Each row, then roughly how far along a hidden order it lies, from 0 to 12:
[1.96, -0.31, -0.57, -1.71, -0.97, -5.62, -3.20, -2.15, 0.12, -1.86, 2.43, -1.10, 3.31, -0.06, 3.05, -0.70] : 5
[0.83, -2.42, -0.92, 2.47, -3.31, -2.07, -1.49, 1.70, -3.53, 2.02, 2.62, -1.16, -0.61, -1.11, 2.39, -0.95] : 6
[-1.42, -3.14, 2.04, 1.11, -1.50, -1.40, 0.95, 3.20, -2.06, -0.37, -2.01, -0.62, 0.68, 3.41, 1.47, -1.90] : 12
[0.98, 3.94, -0.48, 2.16, 2.13, -2.59, -3.13, 1.47, -2.10, -1.78, 1.92, -4.17, 3.02, -2.69, 2.58, -0.90] : 7
[4.24, -2.86, 0.25, 2.70, -1.03, -2.28, -6.25, 0.19, -0.47, 0.92, 1.73, 3.01, 3.91, 2.83, -0.16, -2.12] : 2
[-1.20, -6.69, 0.03, 3.59, 3.14, 0.61, -2.42, 1.41, -0.78, -0.32, 0.80, 0.09, -0.28, 1.28, 3.45, 1.21] : 0
[5.60, -2.55, -0.50, -1.84, 1.73, -2.20, -4.88, -2.16, -2.19, 0.24, -2.72, 0.15, 1.96, -1.22, -1.32, -1.11] : 6
[0.67, 4.14, -1.09, -0.59, -1.35, -4.40, -2.23, -0.14, -0.57, -1.07, 0.37, -2.73, -0.53, -2.55, 3.24, -1.55] : 4

Next part:
[3.05, 5.15, 1.23, 2.33, 1.13, -3.14, -3.13, -3.64, -2.03, -6.04, 3.08, 9.28, -1.99, 2.87, 4.51, 3.71, 2.30, 7.25, 2.43, -0.88] : 8
[-0.63, 4.26, 2.12, 0.16, 5.14, -0.47, -0.67, -4.19, -5.39, -2.10, 3.21, 1.44, -1.97, 3.09, 0.42, -1.77, -1.03, -0.74, 0.20, 0.02] : 7
[2.82, -4.32, -0.13, 0.04, -7.37, 5.09, -2.07, 4.51, 7.89, 3.51, 0.41, -1.49, -0.26, -0.16, -4.84, 5.72, 0.60, 1.53, 2.96, -2.36] : 10
[-1.27, 2.02, 1.16, 0.86, 1.89, -0.59, -0.79, -1.91, -3.85, -1.57, 2.11, 2.10, -0.05, 2.28, 0.69, -0.02, -0.29, 0.25, 0.33, -0.13] : 0
[2.62, 0.17, 0.27, -1.07, -2.17, 1.07, -1.34, -1.20, 4.44, -0.18, 0.68, 2.25, -3.20, -0.51, -3.64, 1.56, 0.33, 4.15, 3.00, -2.81] : 1
[-4.01, 0.47, 0.67, 3.28, 1.80, 2.32, 0.19, 0.79, -5.55, 2.14, 1.75, -3.41, 4.70, 1.33, 0.13, -0.45, -1.58, -5.32, -2.15, 2.79] : 7
[2.91, -0.15, 0.10, -1.66, -1.88, 0.53, -1.07, -1.44, 1.99, -0.40, -0.28, 2.34, -3.72, -0.26, -2.86, 1.36, 0.39, 2.15, 2.13, -2.40] : 1
[2.20, 4.16, -0.05, -0.98, 2.77, -5.57, 0.24, -4.76, -3.20, -3.25, -1.29, 6.87, -4.62, 0.02, 3.62, -2.59, 1.63, 4.94, 0.37, -0.78] : 12

New part:
[-3.85, -0.09, -1.24, -1.84, -0.38, -0.39, -0.20, -0.15, -1.66, -0.13, -3.92, -0.30, 0.01, -0.08, 0.82, -0.59, 0.18, -0.19, 0.22] : 10
[4.70, 0.11, 1.53, 1.94, 1.56, 1.64, 1.02, 0.55, 0.34, 0.02, -1.20, 0.09, -1.40, -1.08, -3.71, 0.56, -0.68, -2.44, -2.99] : 0
[-4.80, -3.35, -1.41, -0.19, -1.45, -1.05, -1.03, 0.06, 0.06, 0.09, 0.49, 0.15, -0.05, 0.96, 1.79, 7.52, 1.01, 2.42, 2.88] : 12
[-6.37, -4.91, -1.19, -0.56, -2.88, -4.37, -1.83, -0.69, -0.23, -0.59, 5.63, -1.36, 1.91, 2.03, 9.08, -0.42, -0.39, 2.07, 4.10] : 12
[1.34, 0.24, -0.30, -0.59, 0.46, 1.02, -1.85, -1.01, -1.53, 0.18, -7.61, -1.13, -3.23, -1.83, -4.56, 1.79, -0.43, -0.99, -1.49] : 5
[-0.05, 0.81, -0.07, 0.13, -2.08, -2.14, -1.82, -1.26, -0.04, -0.19, 1.34, -2.56, -2.86, 0.22, 2.05, -5.96, -0.77, -2.36, -0.66] : 4
[0.61, 1.15, 0.60, -0.47, 2.17, 2.28, 2.31, 1.62, 0.12, 1.15, 6.04, 0.38, 0.08, 1.44, 0.85, 5.41, 0.44, 1.07, -0.05] : 5
[-0.85, 0.05, -0.91, -2.35, -1.20, -1.77, 0.03, -1.29, -1.88, 0.01, -0.15, -1.69, -2.23, -0.05, -2.81, 3.84, -0.21, -0.25, -0.05] : 8
[-3.14, 0.30, 0.04, -1.99, -3.09, -1.14, -3.21, -1.66, -1.79, -1.23, -3.92, -0.45, 0.06, -0.16, 2.66, -1.51, 0.12, -0.25, 1.72] : 10
[-1.00, 0.08, 0.13, -0.13, 1.05, 0.26, 2.08, 1.50, 0.09, 0.05, -0.49, 1.86, -0.08, 1.65, -0.84, 4.98, 0.73, 1.70, 1.01] : 7
